Below is a small trained network, with its code and all its weights. Each question gives an input and a class and asks what happens when units are switched off, that is, made to give their printed mean instead of their output.

import numpy as np


def w(rows, s, z=0):
    codes = np.array(rows[::2]) - 128.0
    scale = np.full(codes.shape[1], s)
    scale[-1] = z or s
    return codes * scale


def norm(h):
    return h / np.sqrt((h * h).mean(-1, keepdims=True) + 1e-5)


def f(y):
    return np.maximum(y, 0)


def log_softmax(a):
    a = a - a.max(-1, keepdims=True)
    return a - np.log(np.exp(a).sum(-1, keepdims=True))


def net(x, mask):
    res = np.array(x, float).reshape(1, 4) / 4 @ E
    u = 0
    for l in range(2):
        y = f(norm(res) @ A[l][:, :-1].T + A[l][:, -1])
        res = res + np.where(mask[u : u + 7], y, B[l][:, -1]) @ B[l][:, :-1]
        u += 7
    return log_softmax(norm(res)[-1] @ U[:, :-1].T + U[:, -1])


A, B = {}, {}
E = w([
[108,102,225,105,166,187,184,145],'x0',
[93,4,106,148,133,175,160,238],'x1',
[97,95,178,132,101,87,185,70],'x2',
[50,160,172,123,171,42,66,184],'x3',
],0.0036)
A[0] = w([
[166,61,166,164,66,154,148,111,103],'L0N1',
[113,214,138,130,121,3,113,31,86],'L0N2',
[155,119,138,108,146,141,158,162,113],'L0N3',
[100,139,79,113,175,139,81,193,181],'L0N4',
[120,131,245,133,135,113,177,105,123],'L0N5',
[138,111,104,171,127,128,81,131,4],'L0N6',
[43,148,207,92,179,77,74,195,103],'L0N7',
],0.0055,0.0025)
B[0] = w([
[88,212,135,137,133,44,104,123,182],'L0N1',
[2,123,138,160,14,155,81,71,254],'L0N2',
[193,170,149,140,106,130,38,163,155],'L0N3',
[124,89,214,155,112,105,117,131,203],'L0N4',
[94,75,144,151,167,94,111,84,194],'L0N5',
[74,101,109,195,107,148,174,111,137],'L0N6',
[216,142,96,99,178,119,198,162,233],'L0N7',
],0.0067,0.0053)
A[1] = w([
[115,130,120,158,111,121,51,151,179],'L1N1',
[129,161,128,136,75,127,124,107,176],'L1N2',
[107,91,104,159,107,125,97,254,147],'L1N3',
[149,167,104,85,173,99,85,130,175],'L1N4',
[180,146,164,155,148,184,82,107,173],'L1N5',
[205,152,44,169,89,69,125,122,165],'L1N6',
[77,35,97,193,39,112,70,183,6],'L1N7',
],0.0063,0.0015)
B[1] = w([
[137,74,158,129,122,141,184,94,199],'L1N1',
[135,114,81,139,121,191,119,115,200],'L1N2',
[143,208,182,116,2,136,80,84,232],'L1N3',
[85,59,123,178,115,125,169,113,146],'L1N4',
[168,185,104,144,101,112,179,205,169],'L1N5',
[119,144,89,109,171,157,175,139,190],'L1N6',
[82,119,114,148,169,142,131,83,255],'L1N7',
],0.0089,0.0053)
U = w([
[33,143,123,189,51,174,103,9,188],'0',
[139,126,71,84,166,103,67,154,35],'1',
[125,92,63,52,187,129,42,167,3],'2',
[86,63,171,164,254,37,181,159,180],'3',
[157,74,87,109,203,156,31,154,16],'4',
[157,163,3,144,179,209,194,137,170],'5',
[206,174,200,137,69,130,121,199,194],'6',
[158,99,87,122,165,134,59,141,39],'7',
],0.0097,0.0047)

Each question gives the input, the list of numbers given to net, and the class t.
The units are the neurons (one row each of A and B). Each row of codes is followed by its name. A weight is (code - 128) times the scale printed after its matrix; where a second scale follows, it is the last column's (A, B and U).
mask holds one flag per neuron, layer by layer. A switched-off neuron (its flag False) gives its mean, the last column of its row in B, instead of its output. The means were averaged over made-up inputs and are rounded, as every weight is.
A unit's drop is (log p(t) with every unit on - log p(t) with that unit switched off) / (log p(t) with every unit on - log p(t) with every unit switched off).
The circuit of an input: a set's keep is (log p(t) with only the set's units on - log p(t) with every unit switched off) / (log p(t) with every unit on - log p(t) with every unit switched off). Starting from the 12 units with the biggest drops (on a tie, the unit counted first), units are removed one at a time, each time the one whose removal leaves the highest keep (on an exact tie, the one counted first), for as long as the keep stays at least 0.8.
circuit, biggest first: the units of the circuit, biggest drop first
top k neurons: the k neurons with the biggest drops, biggest first
k most important neurons of layer l: the k neurons of layer l with the biggest drops, biggest first
drop of u: that unit's drop, to one decimal
input [0,7,-2,8], class 6: circuit, biggest first	(L1N3 L0N7)
input [-6,6,8,-8], class 5: circuit, biggest first	(L0N2 L1N6)
input [-7,-1,-1,-6], class 5: top 3 neurons	(L1N6 L0N2 L1N3)
input [2,1,6,-1], class 3: top 2 neurons	(L0N2 L1N3)
input [-1,4,-1,-8], class 5: circuit, biggest first	(L0N2)
input [2,-1,-3,6], class 3: circuit, biggest first	(L0N7 L1N4)
input [2,5,5,5], class 3: 2 most important neurons of layer 0	(L0N5 L0N2)
input [8,0,0,-1], class 3: circuit, biggest first	(L1N3 L0N2)
input [3,1,-5,-6], class 6: circuit, biggest first	(L0N2 L1N7)
input [6,-6,-6,5], class 3: top 2 neurons	(L1N3 L0N7)
input [3,7,-3,-8], class 6: 3 most important neurons of layer 0	(L0N2 L0N3 L0N5)
input [-1,3,5,-1], class 3: 2 most important neurons of layer 0	(L0N2 L0N1)
input [7,-4,-8,5], class 3: 2 most important neurons of layer 1	(L1N3 L1N4)
input [-6,-3,-5,-4], class 5: circuit, biggest first	(L1N6)
input [7,-7,-1,-7], class 6: circuit, biggest first	(L1N5 L1N7)
input [6,1,-1,1], class 3: top 2 neurons	(L0N5 L1N3)
input [-1,7,-5,6], class 6: top 2 neurons	(L0N2 L1N3)
input [0,0,1,-3], class 5: top 3 neurons	(L0N2 L1N3 L1N6)
input [-7,0,2,-8], class 5: top 2 neurons	(L0N2 L1N6)
input [2,1,1,7], class 3: circuit, biggest first	(L0N7)
input [4,-1,-2,-7], class 5: 3 most important neurons of layer 0	(L0N2 L0N4 L0N1)
input [-8,-1,-1,-4], class 5: top 2 neurons	(L1N6 L1N3)
input [7,5,0,0], class 6: 2 most important neurons of layer 0	(L0N2 L0N3)
input [2,3,0,1], class 6: drop of L0N2	0.7
input [5,5,-4,2], class 6: drop of L0N2	0.2
